Below are the code and all the weights of a small trained network. Each question names an input and a class and asks about switching units off, where a switched-off unit gives its printed mean instead of its output.

import numpy as np


def w(rows, s, z=0):
    codes = np.array(rows[::2]) - 128.0
    scale = np.full(codes.shape[1], s)
    scale[-1] = z or s
    return codes * scale


def f(y):
    return np.maximum(y, 0)


def log_softmax(a):
    a = a - a.max(-1, keepdims=True)
    return a - np.log(np.exp(a).sum(-1, keepdims=True))


def net(x, mask):
    res = np.array(x, float).reshape(1, 5) / 4 @ E
    y = f(res @ A[0][:, :-1].T + A[0][:, -1])
    res = res + np.where(mask, y, B[0][:, -1]) @ B[0][:, :-1]
    return log_softmax(res[-1] @ U[:, :-1].T + U[:, -1])


A, B = {}, {}
E = w([
[129,126,128,128],'x0',
[157,127,119,16],'x1',
[112,215,233,128],'x2',
[180,60,204,134],'x3',
[9,62,149,102],'x4',
],0.011)
A[0] = w([
[168,142,128,119,54],'neuron 1',
[113,145,154,120,44],'neuron 2',
[139,141,108,30,73],'neuron 3',
[87,141,166,118,107],'neuron 4',
[97,168,142,208,65],'neuron 5',
[137,111,154,160,134],'neuron 6',
[95,122,159,206,47],'neuron 7',
[148,142,127,62,130],'neuron 8',
[85,47,174,114,168],'neuron 9',
[125,73,83,135,56],'neuron 10',
[129,85,84,109,40],'neuron 11',
[192,42,219,123,252],'neuron 12',
[166,145,129,118,195],'neuron 13',
[136,147,162,42,106],'neuron 14',
[118,158,103,62,165],'neuron 15',
[92,156,106,216,106],'neuron 16',
[114,63,110,207,88],'neuron 17',
[210,128,116,151,105],'neuron 18',
[113,167,189,126,146],'neuron 19',
[114,178,169,93,167],'neuron 20',
[88,174,109,130,220],'neuron 21',
[156,145,122,120,122],'neuron 22',
[169,166,101,168,36],'neuron 23',
[122,165,100,109,181],'neuron 24',
[133,99,95,117,130],'neuron 25',
[75,109,122,95,112],'neuron 26',
[253,158,114,153,101],'neuron 27',
[140,81,85,139,35],'neuron 28',
],0.015,0.0041)
B[0] = w([
[85,130,155,112,155],'neuron 1',
[151,172,150,39,148],'neuron 2',
[134,33,180,150,183],'neuron 3',
[141,209,137,81,180],'neuron 4',
[160,53,153,113,203],'neuron 5',
[176,104,99,148,164],'neuron 6',
[144,88,172,84,196],'neuron 7',
[103,42,181,167,172],'neuron 8',
[47,192,128,112,227],'neuron 9',
[179,223,107,43,184],'neuron 10',
[156,137,117,74,172],'neuron 11',
[109,121,20,233,252],'neuron 12',
[74,163,120,159,174],'neuron 13',
[165,54,161,137,183],'neuron 14',
[123,34,118,153,179],'neuron 15',
[124,2,152,137,215],'neuron 16',
[153,116,161,93,211],'neuron 17',
[99,158,155,139,206],'neuron 18',
[229,218,56,82,195],'neuron 19',
[185,137,75,101,191],'neuron 20',
[154,134,29,180,197],'neuron 21',
[90,155,162,137,156],'neuron 22',
[69,113,189,74,183],'neuron 23',
[108,129,98,240,170],'neuron 24',
[186,156,77,86,169],'neuron 25',
[62,215,191,164,189],'neuron 26',
[49,181,162,91,249],'neuron 27',
[193,188,172,65,176],'neuron 28',
],0.0066,0.013)
U = w([
[9,206,181,93,85],'0',
[216,196,114,54,93],'1',
[139,63,185,127,92],'2',
[105,154,107,142,254],'3',
[96,157,36,199,99],'4',
],0.012,0.0078)

Each question gives the input, the list of numbers given to net, and the class t.
The units are the neurons (one row each of A and B). Each row of codes is followed by its name. A weight is (code - 128) times the scale printed after its matrix; where a second scale follows, it is the last column's (A, B and U).
mask holds one flag per neuron, in row order. A switched-off neuron (its flag False) gives its mean, the last column of its row in B, instead of its output. The means were averaged over made-up inputs and are rounded, as every weight is.
A unit's drop is (log p(t) with every unit on - log p(t) with that unit switched off) / (log p(t) with every unit on - log p(t) with every unit switched off).
The circuit of an input: a set's keep is (log p(t) with only the set's units on - log p(t) with every unit switched off) / (log p(t) with every unit on - log p(t) with every unit switched off). Starting from the 12 units with the biggest drops (on a tie, the unit counted first), units are removed one at a time, each time the one whose removal leaves the highest keep (on an exact tie, the one counted first), for as long as the keep stays at least 0.8.
units of the circuit, in order: the units of the circuit, biggest drop first
most important unit: the unit with the biggest drop
top k neurons: the k neurons with the biggest drops, biggest first
drop when u is switched off: that unit's drop, to one decimal
input [4,-2,3,-6,3], class 4: units of the circuit, in order -> [neuron 21; neuron 27]
input [-2,8,0,-8,-1], class 2: most important unit -> neuron 3
input [-4,4,-2,-5,-5], class 0: units of the circuit, in order -> [neuron 27; neuron 19]
input [-4,-7,6,-6,0], class 2: units of the circuit, in order -> [neuron 16; neuron 5]
input [3,-7,-7,-5,7], class 0: top 3 neurons -> [neuron 26; neuron 9; neuron 19]
input [3,6,-4,4,-4], class 2: units of the circuit, in order -> [neuron 3; neuron 8]
input [-3,0,7,-8,-1], class 4: top 2 neurons -> [neuron 24; neuron 21]
input [-2,2,-1,8,8], class 0: top 3 neurons -> [neuron 9; neuron 26; neuron 21]
input [2,-3,-6,-4,8], class 0: top 2 neurons -> [neuron 26; neuron 9]
input [5,-3,-8,6,-3], class 1: top 2 neurons -> [neuron 28; neuron 10]
input [8,6,-3,7,0], class 3: top 2 neurons -> [neuron 12; neuron 16]
input [-2,-8,-8,-8,8], class 0: top 2 neurons -> [neuron 26; neuron 12]
input [0,-3,2,6,5], class 4: top 2 neurons -> [neuron 12; neuron 27]
input [-3,1,-2,6,-5], class 4: most important unit -> neuron 12
input [-2,5,-7,-6,6], class 1: top 2 neurons -> [neuron 10; neuron 25]
input [1,-1,-7,-6,-6], class 1: top 2 neurons -> [neuron 12; neuron 28]
input [-5,4,-2,6,7], class 0: drop when neuron 26 is switched off -> 0.4
input [-3,2,8,5,6], class 1: drop when neuron 20 is switched off -> 0.2
input [0,-8,-4,-5,2], class 2: drop when neuron 28 is switched off -> 0.0
input [4,2,-5,7,3], class 4: units of the circuit, in order -> [neuron 12]
